Known rows, with every step that occurs:
A > R > K > B > X: [ 107  101 -114  104  176  190 -322  231  349  117  394 -568  -13  118
    9  245  -71 -250  -87 -149    8  -91  259   29 -141   84  181  135
 -139  113  -58 -329  -77 -160 -333 -187 -173   33   73 -104 -108  250
  -15  190  253  360]
X > U > P > V: [ -25  -54 -165  195    4 -408 -343 -337  226  159  346 -437  190   43
  270  186   38 -226   59 -127 -101  -73  354    2 -291  335   92 -187
  106   92  266 -342  287 -114  132   37 -236   42  244  177 -167   95
  236 -169  104  184]
P > K > B > R > A > V: [ 130   95  -90  134   78  234 -317 -318  525   28  373 -400 -260  168
  -76  338  -34 -221   23  -76  -25   17  196   37 -331  252  180  -26
  -82   78   64  -64   64 -113 -342 -207 -331   24   19 -175 -209  118
  126  -76   76  334]
U > X > K > B: [  84   34 -179  303  -24  481 -366   62  201   40  354 -550 -195  182
 -185  346  -60 -239   57   77  -32 -139  194   63 -216  150   69 -265
   74  163  349 -406 -200  -13 -326  -89  -39   -9  -39 -115  -86  179
   -3   94  196  102]
K > U > V > R > S: [   5   -1    5  -36   46  -69 -474 -153  293  160  308 -392  -76   48
  -27  396 -114 -278  211 -205  -89 -173  243    6 -478  245 -140   68
   34  189   56   67   14 -137   88  -78 -117   99  461   -1 -125   90
  190    5 -115  277]
K > B > X > U > P > V: [ -26  -28 -141  229   48 -243 -285 -118  224  161  401 -489  262   48
  230  229    3 -290   -5  -62  -76  -61  295   -2 -182  232  162 -179
  131   99  102 -452  167 -111   91   30 -294   74  228  148 -190  109
  105  -22  164  217]
A > R > S > B > X > U > K: [  60  -28 -164   20   37 -203 -357  193  152   94  316 -415  -59  -19
  192  225  -38 -248   98  -40 -117 -117  202   93 -176  -24  -22 -130
 -126  133   17 -273  -11 -124 -219   23  -36    4   86   17  -93  321
   42  359   75   79]
A > V > R > K: [  98  157 -133  -78   53  -96 -615 -267  420   97  227 -354  -68  173
   80  156  -59 -129 -204 -369  -86  -88  315  -28 -303  196   -1   33
 -169  233  223   97   39 -153 -344 -256 -252    5  348 -138 -105  127
  266  -86   53  379]
V > C > X > U > P: [ -92 -146 -164  155  123   21 -382 -130  149  254  252 -484  136   61
  278  127   11 -225  112 -128 -231 -105  304  -15 -445  255  105 -160
 -156  260  347 -347  105 -187  209   15  487   73  160  146   26  114
  216   26   16  186]
V > A > R > K > X > U: [ 138  129 -206  255   55 -348 -413  -16  368  117  257 -315  157  124
   30  178  -77 -180   53 -283 -147  -92  150   21 -191  289   89 -135
 -178  286  421 -390 -114 -144  -37   -4  271   31  265  -59   71  195
  -12  -59  140  413]
V > C > R > S: [ -17 -149   35 -142  -47  -26 -649 -151  250  153  302 -468  112   47
 -268  246  -11 -180  355  -97  -64 -145  284   14 -417  233 -111  315
 -324   83  129  328  147 -193  149 -116  104   71  502   32 -109  203
  257 -169  -83  199]
A > V > R > S > B > X > U: [ 111 -145 -148   30   14  -92 -392   88  164  134  286 -401  -86  -10
  -85  322  -87 -321 -140  -72  -88  -88  283   24 -226  -31  110  -70
  -60  258   65 -167   79  -24  -28 -123 -333   77  375   -8 -142  243
   29  164  111  255]
V > C > X > B > R > K > U > P: [ -80   -1  -94  105  136  230 -443 -172  439  248  278 -405  -54  162
  328  174  -59 -249   69 -280 -154 -170  287  -78 -429  302  149   42
 -346  300  204 -474 -122 -234  190  -50  359   43  233   96   -9   97
  143   48  -53  217]
U > V > A > R > K > X > B: [  87  106 -150  295   20  -20 -408   38  412  111  181 -377 -121  220
  -92  269  -84 -151  -68  -44 -118 -181   67    3 -138  260  152 -235
 -198  305  318 -215  -78 -160 -240 -200  149    1  253 -136   -3  218
   74   79   92  262]
B > R > K > X > U > P: [ -31   45 -217  238   79 -178 -260  -17  464  234  256 -392   65  127
  344  149  -43 -233  177 -222 -131 -153  319  -28 -358  171  199 -133
 -333  225  224 -794  -41 -161  187  -58  306  -19  267   87   51  149
   70  248  112  268]
R > A > V > C > X > B: [ -18  -46  -86  192   17  248 -604 -125  213  125  252 -507 -212  195
 -190  221   19 -173 -230   71 -172  -65  178    5 -260  289  236 -101
 -270  298  330   44   75 -114 -157 -190   43   95  121 -137  -74  191
  183 -132  -67  133]
K > B > R > A > V > C: [  81    9   -3   91  253  253 -540 -285  414   47  395 -409  -57  142
  -55  250  -15 -238  -26  -34  -62  -47  196    2 -360  288  186  -54
 -203  200  137  188   84 -136   -7 -283 -104   97  241 -204  -17  102
  248 -300   57  414]
X > K > U > P > V > R: [  35 -102 -158   64  -60  -73 -535 -431  308  148  315 -373  133  199
  116  222  -76 -216  -18 -302 -146 -202  193  -47 -241  302  -66 -211
  185  213  234  -53  186  -86  152  -64 -175   24  293   89 -128   44
  160 -258  112  327]
C > V > A > R > S > B > X: [ 107 -167  -49  -16  138  159 -321  184  164  181  317 -583 -203  -80
  -69  374 -130 -212    0  -51  -18 -106  195   90 -274   30  101   65
 -104  138 -147   60  207 -162 -110 -143 -130   22  281  -35 -185  283
   43  137   88  179]
C > A > V > R > S > K > U > P: [ -17 -158  -52   14  172  324 -355 -216  347  268  148 -294 -173  170
  412  398  -99 -215  167 -446 -164 -166  161    6 -644  242   68  -24
  124  325  194   16   21 -165   29   37  258   66   51  129  -73   32
  166  131  -54  280]
K > B > R > S > X > U > P > V > A: [  67  -34  -49  233  106 -265 -381 -115  256  103  327 -389  163  111
  229  272 -113 -192  142 -187  -82  -85   49   20 -181  258  -27 -173
   13  253  -17 -137   41 -170  251   21   69   54  485  119  -69  153
  127 -160  -24  318]
K > U > P > V > R > S > X > B: [   6 -147  -63  243  -42 -226 -474    4  333  122  164 -416 -143  189
  -23  427 -104 -185  -29 -201  -76 -268  176  -33 -289  172  109 -130
  -58  343   37  -39  -43  -80  101  -71 -123   68  461  169  -44  229
  161   78  -72  216]
A > R > K > X > U: [  86  105 -227  233   22 -354 -398    1  412  117  263 -330  137   96
  -14  203  -42 -205   47 -258 -113 -110  252   18 -244  266  166  -77
 -209  215  423 -449 -124 -115  -84  -26  142   36  219  -39   39  199
  -10   55  163  360]
X > U > P > V > A > R > K > B: [ 120   99  -66  159  152   73 -427  -92  337   38  296 -381  310  119
   19  175  -63 -170   75 -254  -76  -53   81   66  -39  291    8 -150
   74  172  195 -102  -83 -148 -315  -63  117   67  330   65 -136  114
   81 -150   96  439]
P > U > X > B > R: [ -70 -110 -217  218  -27  210 -447 -158  277   78  377 -436 -414  260
 -134  166  -39 -250  -29   86   24 -221  321  -62 -185  191  187   83
 -402  145  191 -586   -3  -82  184 -224 -258 -107   85  -16  -84  239
  163   80  107   37]
S > K > X > U > P > V > A > R: [  77 -202 -187  158  134 -114 -351 -236  208  127  183 -296  241  148
  148  223  -79 -131   18 -322 -156 -155  -72   77 -204  359   38 -230
  115  220  287  230  186 -201  -14    9  313   42  118   88   16  134
  103 -210  243  422]
B > X > K > U > P > V > C > R > A: [  77  135   49  162  -33  -33 -634 -320  554  171  446 -500  109  131
  148  152   30 -190  205 -165 -212  -85  165   30 -260  314   81  -35
 -174  143   95 -274  125 -188  126   14   41  -36  231 -135 -105   48
   11 -103  -36  161]
X > K > B > R > S: [  53  -16  -91   21  -80  179 -425   74  319   61  400 -494 -217  107
 -236  298  -82 -274  209   -2   61 -137  274   73 -285  143    0  185
 -276   60  -22 -285  -64  -30  -32 -192 -157   52  433  -48 -136  290
   -4   53   12  219]
B > X > U > V > R: [  28   -4 -154   50   80 -165 -460 -144  263  152  334 -348  122  146
  140  194  -78 -262 -111  -92 -175 -165  214  -75 -250  124  -25 -212
   24  254  173 -300  137 -110   35 -156 -226   14  248 -110  -85   97
  152  147   87  264]
B > R > A > V: [ 102   99 -117  144  168  146 -375 -358  472   72  353 -432 -353  119
   65  237  -13 -258  -32 -114  -34   10  291   58 -429  232  223   13
 -206  118  160 -123  204  -89 -180 -249 -352    9   32 -205 -133  104
  199  -56   68  319]
S > K > U > P: [ -12 -194 -114  125  149  162 -161 -150  343  253  193 -391 -197  179
  498  378  -57 -214  230 -394 -105 -222  273  -38 -606  317  139  -92
  103  254  208 -382   55 -183   47   77  224   18 -111  172  -14   88
  142   73   76  239]
A > V > C > R > S > K > B > X > U: [  14 -110  -81  -39   -3  -21 -517  125  193  105  291 -327  248   73
  -79  261  -44 -305 -109  -63  -97  -80  161   -7 -269   85  124   55
 -157  234  149  -39  -85 -102 -102  -10 -154  141  358  -64  -86  207
  -39  165   81  249]
A > R > S > X > K > U: [ 174  -25 -160  211  -15  -45 -397 -111  391   62  274 -400 -322   46
    3  434 -122 -291  154 -341  -55 -202  239   59 -541  308   17  -17
   71  247  320 -117 -192  -71  -69   59   72   62  137   -4   29  210
  -28   45   60  308]
S > B > R > A > V > C > X > U > K: [ -19   24 -126   43   73   -6 -548 -128  282   79  334 -305  -59   61
  291  162    2 -202    5  -24 -217  -18  113   29 -234  143   78 -247
 -241  222  180 -202  -65 -170 -123    1   89    5  -23 -122  -96  159
  102  179 -114    3]
S > R > K > B > X > U: [ 139   98 -129  162   21 -208 -358  191  393   98  353 -419  108  124
    8  208  -68 -259 -125 -120  -54  -79  307   -6  -72   86  198   10
  -88  225  103 -845 -122  -56 -153  -58 -304   18  240  -87  -76  232
  -85  209  145  268]
P > U > V > C > X > K > B: [   3  -18  -96  187  -91  350 -521  -83  236   37  390 -482 -157   86
 -139  289  -26 -267  110   96 -110 -102  181   -3 -281  406   64 -201
  206  174  332 -146 -192 -132 -146  -61  128   61  104 -125 -123   95
   14    0  -36  117]

Rows:
[ 111  -70  -43  165   52 -264 -330  -76  122  191  336 -486   32    2
  251  281  -76 -204   81 -112 -126  -53  145   60 -157  197  -29 -193
  101  231  -42 -140  233 -172  201   30  -39   32  452  111 -150  185
  127 -179   30  209]
R > S > B > X > U > P > V > A
[ 204  149  -95   56  161 -103 -435  -40  375   92  277 -361  -40    8
  200  168  -77 -152  -77 -234 -127  -69  149   78 -151  176   -5 -108
 -100  221  123 -144   -2 -217 -371 -140   48  -43  293 -139  -99  201
   86  122   89  272]
S > B > X > U > V > A > R > K
[  24   75 -127  167   68  281 -323 -283  452   99  320 -391 -102  113
   44  264  -27 -252    6  -89 -141   52  149   50 -357  233  204 -104
 -122  137  141 -206  -18 -144 -262  -84  -17   58   38  -80 -195   60
   63  107    1  257]
C > X > U > P > K > B > R > A > V
[  94 -117 -193  141  104  215 -438 -424  161  122  279 -412   91   68
   65  175  -92 -230   39 -296 -180  -89   -2   98 -271  428  -79 -134
  172  189  396  252  153 -197  -26   37  351   66   49   72  -83   75
   99 -309  158  372]
C > X > K > U > P > V > A > R
[ -35  -84  -47  -76   46  143 -414  326  228  172  317 -506   47  163
   16  368 -123 -185 -175 -136  -11 -167  143  -15 -261   47  161   84
  -77  173 -182 -139  -17 -129 -237  -86 -304   73  225 -100 -149  227
  -76  280   69  203]
C > V > R > S > K > B > X
[ -63  -78  -58  116  -56   34 -621 -188  368  177  217 -395   48  183
  -22  225  -34 -161 -210 -127 -170 -153  191  -52 -188  363  196  -20
 -152  313  264 -231  -50 -186   46  -59   33   67  309   36  -93  121
  146 -109  -81   85]
S > R > K > U > P > V > C > X > B
[  71  -34   91  136   30  -68 -585 -211  489  170  392 -475  182   85
   84  185   50 -129  230  -85 -201  -70  149   37 -129  198  141 -101
 -189  139  -26 -200  233 -179  127  -59    8  -55  277  -45 -167   89
   83  -51  -52  115]
S > B > X > U > P > V > C > R > A
[   4   14  -91   70   94  -84 -298  133  244  103  302 -343   61  -11
  156  336  -53 -306  -30    1 -100 -113  143   66 -356  158   81 -139
   81  147   85 -248  -62 -134 -289  -12 -154   86  210 -106 -115  157
  -11  441   62  142]
A > R > S > K > B > X > U > V
[ -18  140  -87   97  126 -342 -554 -177  478  133  388 -264  181   70
  241  175  -20 -229   -2  -27 -152 -137  257  -88 -388  334  106 -157
 -310  242  267 -330  -86 -231  206 -143   72   39  446 -208   74  108
  183   12    8  212]
B > R > K > X > U > V > C
[ -31  -51  -86  -63  -30  336 -574  -28  242   76  362 -452 -118   35
 -267  284  -81 -315   21   28  -14  -69  201   67 -387  184   37  189
 -317  124   70  145 -123 -104  -14 -194  -16  148  479 -106 -113  214
   50   14  -36  215]
A > V > C > X > K > B > R > S
[-104 -177  -93   -4 -157  -26 -495   63  233  110  231 -365 -474  227
   46  331  -37 -116  -22 -122   12 -261  217   27 -367  227  123  186
 -283  156  -32 -200  -97 -139  -44  -55 -189  -64  228  -11  -61  295
   70  230  -43  -68]
P > U > X > B > R > S > K
[  -3   25 -128  178  116  373 -415 -347  436  207  319 -437 -204   83
  327  210  -51 -327   92 -216 -207  -93  226   23 -574  318  148 -140
 -148  269  289 -319  -38 -168  143  -18  348   56  106  -42    6   15
   70   35   -9  239]
B > R > A > V > C > X > K > U > P
